Here is a tiny trained network, its code and every weight. The questions are about switching its units off for an input and a target symbol, where a switched-off unit gives its printed mean instead of its output.

import numpy as np


def w(rows, s, z=0):
    codes = np.array(rows[::2]) - 128.0
    scale = np.full(codes.shape[1], s)
    scale[-1] = z or s
    return codes * scale


def norm(h):
    return h / np.sqrt((h * h).mean(-1, keepdims=True) + 1e-5)


def f(y):
    return np.maximum(y, 0)


def softmax(a):
    e = np.exp(a - a.max(-1, keepdims=True))
    return e / e.sum(-1, keepdims=True)


def log_softmax(a):
    a = a - a.max(-1, keepdims=True)
    return a - np.log(np.exp(a).sum(-1, keepdims=True))


def net(x, mask):
    ids = ['αδθλμτψω'.index(c) for c in x.split()]
    T = len(ids)
    res = E[ids] + P[:T]
    r = norm(res)
    for j in range(3):
        rows = slice(4 * j, 4 * j + 4)
        q, k, v = (r @ M[0][rows].T for M in (Q, K, V))
        z = softmax(np.where(np.tri(T) > 0, q @ k.T / 4**0.5, -1e9)) @ v
        o = O[0][rows]
        res = res + np.where(mask[j], z, o[:, -1]) @ o[:, :-1]
    y = f(norm(res) @ A[0][:, :-1].T + A[0][:, -1])
    res = res + np.where(mask[3:15], y, B[0][:, -1]) @ B[0][:, :-1]
    return log_softmax(norm(res)[-1] @ U[:, :-1].T + U[:, -1])


Q, K, V, O, A, B = {}, {}, {}, {}, {}, {}
E = w([
[111,202,54,140],'α',
[249,190,133,3],'δ',
[149,114,160,119],'θ',
[151,107,161,114],'λ',
[160,104,170,117],'μ',
[115,158,112,116],'τ',
[146,150,138,153],'ψ',
[109,116,123,146],'ω',
],0.0074)
P = w([
[4,187,164,183],'0',
[63,139,145,161],'1',
[98,116,117,149],'2',
[131,105,100,137],'3',
[149,95,81,126],'4',
[169,80,56,115],'5',
[189,86,40,106],'6',
[203,79,32,104],'7',
],0.0022)
Q[0] = w([
[36,133,187,210],'head 1',
[92,181,207,101],'head 1',
[218,169,127,140],'head 1',
[83,85,105,204],'head 1',
[1,156,107,165],'head 2',
[211,90,149,109],'head 2',
[208,164,99,74],'head 2',
[86,64,172,192],'head 2',
[102,164,99,174],'head 3',
[199,125,171,83],'head 3',
[74,53,173,154],'head 3',
[209,224,76,123],'head 3',
],0.0087)
K[0] = w([
[29,163,205,90],'head 1',
[46,141,173,206],'head 1',
[125,50,66,158],'head 1',
[109,155,157,25],'head 1',
[111,106,149,255],'head 2',
[130,150,110,45],'head 2',
[185,124,98,81],'head 2',
[32,164,156,122],'head 2',
[115,188,121,109],'head 3',
[172,103,126,131],'head 3',
[84,83,89,228],'head 3',
[170,162,151,27],'head 3',
],0.0089)
V[0] = w([
[237,218,168,164],'head 1',
[175,200,204,119],'head 1',
[99,192,176,1],'head 1',
[38,108,163,128],'head 1',
[46,96,79,112],'head 2',
[172,201,129,20],'head 2',
[207,201,190,123],'head 2',
[131,165,143,186],'head 2',
[224,167,146,44],'head 3',
[145,75,151,153],'head 3',
[124,123,167,202],'head 3',
[52,168,80,127],'head 3',
],0.0041)
O[0] = w([
[253,158,120,198,248],'head 1',
[179,183,98,144,234],'head 1',
[155,227,172,53,181],'head 1',
[110,118,90,67,114],'head 1',
[108,193,24,117,64],'head 2',
[116,95,177,32,239],'head 2',
[163,57,227,113,251],'head 2',
[172,95,128,152,163],'head 2',
[53,202,230,132,216],'head 3',
[106,164,73,119,99],'head 3',
[123,135,55,186,128],'head 3',
[169,89,156,122,111],'head 3',
],0.0037,0.0013)
A[0] = w([
[15,62,74,149,186],'neuron 1',
[178,104,129,131,184],'neuron 2',
[72,99,78,196,246],'neuron 3',
[180,154,55,125,145],'neuron 4',
[37,159,117,121,145],'neuron 5',
[142,157,96,1,34],'neuron 6',
[145,184,129,83,62],'neuron 7',
[153,108,118,200,29],'neuron 8',
[33,32,79,186,146],'neuron 9',
[148,12,159,137,66],'neuron 10',
[89,126,201,104,64],'neuron 11',
[146,188,177,116,195],'neuron 12',
],0.0049,0.0012)
B[0] = w([
[140,56,141,133,157],'neuron 1',
[117,135,92,151,210],'neuron 2',
[97,86,182,76,173],'neuron 3',
[139,107,201,132,205],'neuron 4',
[115,91,148,149,158],'neuron 5',
[194,152,132,96,220],'neuron 6',
[139,136,99,106,193],'neuron 7',
[152,108,105,123,168],'neuron 8',
[81,2,50,88,159],'neuron 9',
[87,170,130,128,189],'neuron 10',
[88,107,153,133,180],'neuron 11',
[100,127,102,117,254],'neuron 12',
],0.007,0.0029)
U = w([
[90,109,134,130,127],'α',
[127,101,152,121,4],'δ',
[103,205,104,173,92],'θ',
[50,156,138,120,113],'λ',
[89,153,179,189,126],'μ',
[187,163,105,47,170],'τ',
[204,102,136,216,191],'ψ',
[105,11,102,116,202],'ω',
],0.012,0.004)

Each question gives the input, a string of symbols that net reads in full, and the target symbol t.
The units are the heads (4 rows each of Q, K, V and O) and the neurons (one row each of A and B). Each row of codes is followed by its name. A weight is (code - 128) times the scale printed after its matrix; where a second scale follows, it is the last column's (O, A, B and U).
mask holds one flag per unit, heads first, then neurons. A switched-off unit (its flag False) gives its mean, the last column of its rows in O or B, instead of its output. The means were averaged over made-up inputs and are rounded, as every weight is.
A unit's drop is (log p(t) with every unit on - log p(t) with that unit switched off) / (log p(t) with every unit on - log p(t) with every unit switched off).
The circuit of an input: a set's keep is (log p(t) with only the set's units on - log p(t) with every unit switched off) / (log p(t) with every unit on - log p(t) with every unit switched off). Starting from the 12 units with the biggest drops (on a tie, the unit counted first), units are removed one at a time, each time the one whose removal leaves the highest keep (on an exact tie, the one counted first), for as long as the keep stays at least 0.8.
circuit, biggest first: the units of the circuit, biggest drop first
top k neurons: the k neurons with the biggest drops, biggest first
heads that matter: for each layer, one digit per head in row order, 1 if its drop is at least 0.15 and else 0, layers parted by /
drop of u: that unit's drop, to one decimal
input ψ δ θ ω, target ψ: circuit, biggest first -> head 1
input τ τ α, target τ: circuit, biggest first -> head 3; head 1; neuron 4
input λ λ τ ψ ψ α, target ψ: heads that matter -> 000
input μ α μ, target μ: heads that matter -> 000
input α ψ α, target ψ: circuit, biggest first -> head 3; neuron 4; head 2
input λ ψ α μ θ α λ μ, target μ: heads that matter -> 101
input θ ψ τ μ, target ψ: heads that matter -> 101
input λ θ τ θ θ, target τ: heads that matter -> 011
input θ θ δ λ τ ψ τ, target μ: heads that matter -> 111
input τ τ λ θ, target τ: heads that matter -> 110
input τ δ ω, target ψ: circuit, biggest first -> head 3; head 1
input ψ τ θ ψ θ, target ψ: heads that matter -> 100
input μ τ ω θ θ λ, target λ: heads that matter -> 101
input θ δ ω ψ, target μ: heads that matter -> 000
input θ ψ δ α τ, target λ: heads that matter -> 001
input τ θ τ μ, target τ: heads that matter -> 010
input θ θ α λ θ, target λ: heads that matter -> 001
input λ ω τ λ θ θ, target λ: top neuron -> neuron 10
input α θ θ ω α ψ, target ω: top 2 neurons -> neuron 9; neuron 3
input θ θ θ, target θ: top neuron -> neuron 4
input μ ω λ μ λ, target μ: top 3 neurons -> neuron 10; neuron 9; neuron 12
input τ τ τ μ μ τ λ μ, target τ: top 2 neurons -> neuron 4; neuron 3
input τ θ λ ψ μ λ, target ψ: drop of head 2 -> -0.1
input α ψ θ ψ τ τ, target ψ: drop of head 2 -> 0.2
input ψ ψ λ τ λ, target τ: drop of head 2 -> 1.5
